The rows lie along a hidden order. The number after each row says roughly how far along it the row is, from 0 to 30. A new part has a new order.
[ 36   3  -2  -3   2 -37  -2  -5  21 -15 -14 -13  -8  -8  -4   1 -16  22
   8   3 -20 -13 -13  -4  12  -2 -14   2   8   1   1] : 5
[ -6   8   7   3  -4 -63   0   1  12 -15  10  -5  -2   0  -2  -6 -18 -11
   3 -13 -34  -3  15  -3   1  -1  12   4  10  -4  -1] : 3
[ 15   3   3  -4   1 -42  -2  -3  21  -3 -18 -11  -4   0   5   2  -9  32
  -4  10  13  -9 -11  -2   2   4  -2   3   0  22   5] : 7
[-30  -3  -7   0   3   3   0   0 -19  -4   6   1  -2  -9   1  -2  11 -28
   9  -1  28   7  -4   2   5  -1   7  -1   3  10   2] : 0
[ 14  -3  -7  -1   6 -51  -3  -3  16  15   5   1  -4  -7  -5   1  -9  16
   2  11 -10  -6  -6  -1  12   2   1 -11  -6  10   2] : 9
[ -1  -4   2  -2   3 -41  -3  -3  12  -3  -8  -4  -6  -2   7  -3 -13  27
   5  -6 -39  -4  -5  -3   2   3   7  -9   5  12   3] : 0
[  6   6   3  -2  -4  44  -2   1 -12   8 -13  -7   2   8   8   2 -13  -7
  -3  14  37   3 -16  -2  20  -3 -14   1  -4  -4  -3] : 28
[-4  0  1  2  0 -6 -2  3  8 27 17  7  2  6 -5  2  2 -8 -7 13 28 -4  6  3
 10 -1  4 -3 -9 -7 -3] : 30
[  0   5   3   1  -1 -13  -3  -1   9   4  -2  13   8   3   7   1 -16   4
   4  12 -30  -2  -8  -3  20  -5  14 -16  -4  -4  -3] : 13
[  8   1  -9  -1   6 -35  -4  -1   7  35  28  -3  -7  -4  -2 -11 -19  32
  -7   6   8   1  -5   3   4  11  -4  -5 -10   7  -1] : 10
[ 10   3   8  -3  -4 -58   3  -1  28 -22 -21   1   2   1   7   2   9  25
  -4   0 -30  -9   8  -3 -15   0   6   8   9  18   6] : 8
[-17  -1  -6   3   0  41   3   3 -18   7  13   7   7   0 -10   1  13 -28
  -4  -4  31  11   1   6  -3  -4  -3   3  -7 -12  -3] : 30
[-31  -2   1   3  -2 -48   2   3 -10  -4  23   3  -2   1  -7  -3  10 -33
   2  -5  28   0  22   4   6  -1  20  -1   5   1   1] : 7
[ 16   6  -7   0   1 -29   1  -3  -2 -16   3  -1   3 -17 -14   0  -9 -27
  12 -10  -9  -2  -8  -2  -1  -4  -5   6   9  -7   0] : 1
[-23  -9  -4   0   4  19   2   0 -13  -4   7  -5  -8   0   1  -3  17  -6
   5 -13  -6   3  16   5 -11   4   0   5   4   8   3] : 6
[-18  -1   5  -2  -3  19   3   2 -16 -10 -11  -2   2   5  10   0  14  -9
  -3   6  21   7  -2   1  -7   1   9   5   2  16   4] : 10
[ 15  -9  -8  -2   6  14  -2  -5   1  -6 -12   1  -3 -13 -10  10   5   7
  15   0 -20  -6 -12  -3   6  -5 -10  -7   0  -2   2] : 4
[  0   0  -7   0   2 -63   5  -3  16 -19  -3  18   9 -15 -16  14  19 -46
  17  13  25 -11   4   0  10 -11  14   0   8   8   4] : 1
[  4  -2   1   5  -1 -44   2   2  16  -1  24   7   3  -1 -16  -1   8 -19
  -4  -8 -16  -7  29   3  -2   0  10   1   2 -12  -2] : 23
[-22  -2   1  -1  -1   9  -1   0 -12  -4  -5   6   5   2   5   6   7 -18
  12  14  22   3  -7  -3  18  -8   8 -10  -1   6   1] : 9
[ 30  -3   2  -4   3  23  -1  -1  19  22 -16  -3  -2   3  10   4   7  58
 -17   5 -21  -3  -6   1 -28  11 -12   3 -10  16   3] : 26
[ 50   6  -7  -1   2 -47  -2  -2  16   8   7   1   5 -11 -13   6 -17 -21
   6  17  36 -11 -12  -2  30  -7  -9  -4  -1  -8  -2] : 18
[  8   2   1   1   1 -40  -2   0  14   9   7   3   0  -1  -3  -6 -10  16
  -9  -4 -28  -1   3  -1  -8   4   9  -6  -3  -1  -1] : 16
